Here is a tiny trained network, its code and every weight. The questions are about switching its units off for an input and a class, where a switched-off unit gives its printed mean instead of its output.

import numpy as np


def w(rows, s, z=0):
    codes = np.array(rows[::2]) - 128.0
    scale = np.full(codes.shape[1], s)
    scale[-1] = z or s
    return codes * scale


def f(y):
    return y / 2 * (1 + np.tanh(0.7978845608 * (y + 0.044715 * y**3)))


def log_softmax(a):
    a = a - a.max(-1, keepdims=True)
    return a - np.log(np.exp(a).sum(-1, keepdims=True))


def net(x, mask):
    res = np.array(x, float).reshape(1, 4) / 4 @ E
    y = f(res @ A[0][:, :-1].T + A[0][:, -1])
    res = res + np.where(mask, y, B[0][:, -1]) @ B[0][:, :-1]
    return log_softmax(res[-1] @ U[:, :-1].T + U[:, -1])


A, B = {}, {}
E = w([
[162,198,98],'x0',
[125,128,129],'x1',
[49,127,2],'x2',
[208,89,69],'x3',
],0.0092)
A[0] = w([
[88,167,198,115],'n0',
[174,216,118,116],'n1',
[135,110,132,242],'n2',
[66,153,36,144],'n3',
[106,48,147,113],'n4',
[74,158,170,67],'n5',
[39,141,156,106],'n6',
[116,41,176,141],'n7',
[184,153,173,91],'n8',
[130,25,191,150],'n9',
[185,148,161,240],'n10',
[97,110,95,164],'n11',
[206,82,251,103],'n12',
[168,129,188,80],'n13',
[105,41,143,91],'n14',
[178,87,84,255],'n15',
[170,221,103,113],'n16',
[97,56,143,162],'n17',
[214,62,111,122],'n18',
[194,236,154,169],'n19',
[79,197,186,165],'n20',
[182,130,172,70],'n21',
],0.013,0.0075)
B[0] = w([
[179,91,184,176],'n0',
[128,214,115,162],'n1',
[92,223,211,191],'n2',
[82,17,125,224],'n3',
[143,212,81,151],'n4',
[207,104,126,147],'n5',
[183,89,159,168],'n6',
[77,185,77,176],'n7',
[116,70,49,166],'n8',
[77,174,87,195],'n9',
[55,103,144,215],'n10',
[83,94,108,167],'n11',
[91,63,93,244],'n12',
[122,89,23,167],'n13',
[174,187,73,147],'n14',
[75,83,227,216],'n15',
[150,207,134,164],'n16',
[113,200,125,165],'n17',
[240,113,254,179],'n18',
[25,134,76,202],'n19',
[177,78,195,198],'n20',
[163,68,49,158],'n21',
],0.0078,0.011)
U = w([
[104,2,33,81],'0',
[63,99,187,255],'1',
[202,11,233,163],'2',
[35,211,60,199],'3',
[134,126,156,142],'4',
[234,190,122,29],'5',
[204,204,72,17],'6',
],0.0099,0.0064)

Each question gives the input, the list of numbers given to net, and the class t.
The units are the neurons (one row each of A and B). Each row of codes is followed by its name. A weight is (code - 128) times the scale printed after its matrix; where a second scale follows, it is the last column's (A, B and U).
mask holds one flag per neuron, in row order. A switched-off neuron (its flag False) gives its mean, the last column of its row in B, instead of its output. The means were averaged over made-up inputs and are rounded, as every weight is.
A unit's drop is (log p(t) with every unit on - log p(t) with that unit switched off) / (log p(t) with every unit on - log p(t) with every unit switched off).
The circuit of an input: a set's keep is (log p(t) with only the set's units on - log p(t) with every unit switched off) / (log p(t) with every unit on - log p(t) with every unit switched off). Starting from the 12 units with the biggest drops (on a tie, the unit counted first), units are removed one at a time, each time the one whose removal leaves the highest keep (on an exact tie, the one counted first), for as long as the keep stays at least 0.8.
units of the circuit, in order: the units of the circuit, biggest drop first
most important unit: the unit with the biggest drop
top k neurons: the k neurons with the biggest drops, biggest first
drop of u: that unit's drop, to one decimal
input [-6,8,-3,7], class 1: most important unit : n9
input [1,4,-4,-4], class 0: units of the circuit, in order : [n18 n15 n12]
input [-7,8,-8,-3], class 0: units of the circuit, in order : [n12 n13]
input [7,-1,-2,2], class 3: units of the circuit, in order : [n19 n1]
input [-8,-4,7,6], class 3: units of the circuit, in order : [n17 n4]
input [-7,1,-6,2], class 3: units of the circuit, in order : [n9 n7]
input [4,1,-3,-7], class 2: units of the circuit, in order : [n20 n0]
input [-6,8,6,5], class 1: top 2 neurons : [n15 n12]
input [-4,-3,5,-6], class 2: units of the circuit, in order : [n6 n19 n9]
input [-7,-2,1,-6], class 3: units of the circuit, in order : [n7 n15]
input [-2,5,-4,-6], class 2: top 4 neurons : [n20 n0 n5 n6]
input [4,7,1,5], class 1: top 4 neurons : [n20 n15 n0 n6]
input [2,1,5,-3], class 0: top 2 neurons : [n3 n18]
input [-5,8,3,7], class 1: most important unit : n20
input [8,-4,-6,-4], class 3: top 2 neurons : [n19 n1]
input [-7,-3,-7,-7], class 0: top 2 neurons : [n12 n13]
input [2,-3,0,5], class 2: top 3 neurons : [n18 n9 n7]
input [3,-4,-4,-8], class 2: top 2 neurons : [n20 n0]
input [3,-4,-4,-7], class 2: top 2 neurons : [n20 n0]
input [-2,3,3,8], class 2: top neuron : [n18]
input [2,-3,-6,0], class 0: drop of n6 : 0.0
input [-8,-2,0,-4], class 3: drop of n9 : 0.1
input [7,-5,-4,-5], class 3: drop of n0 : -0.3
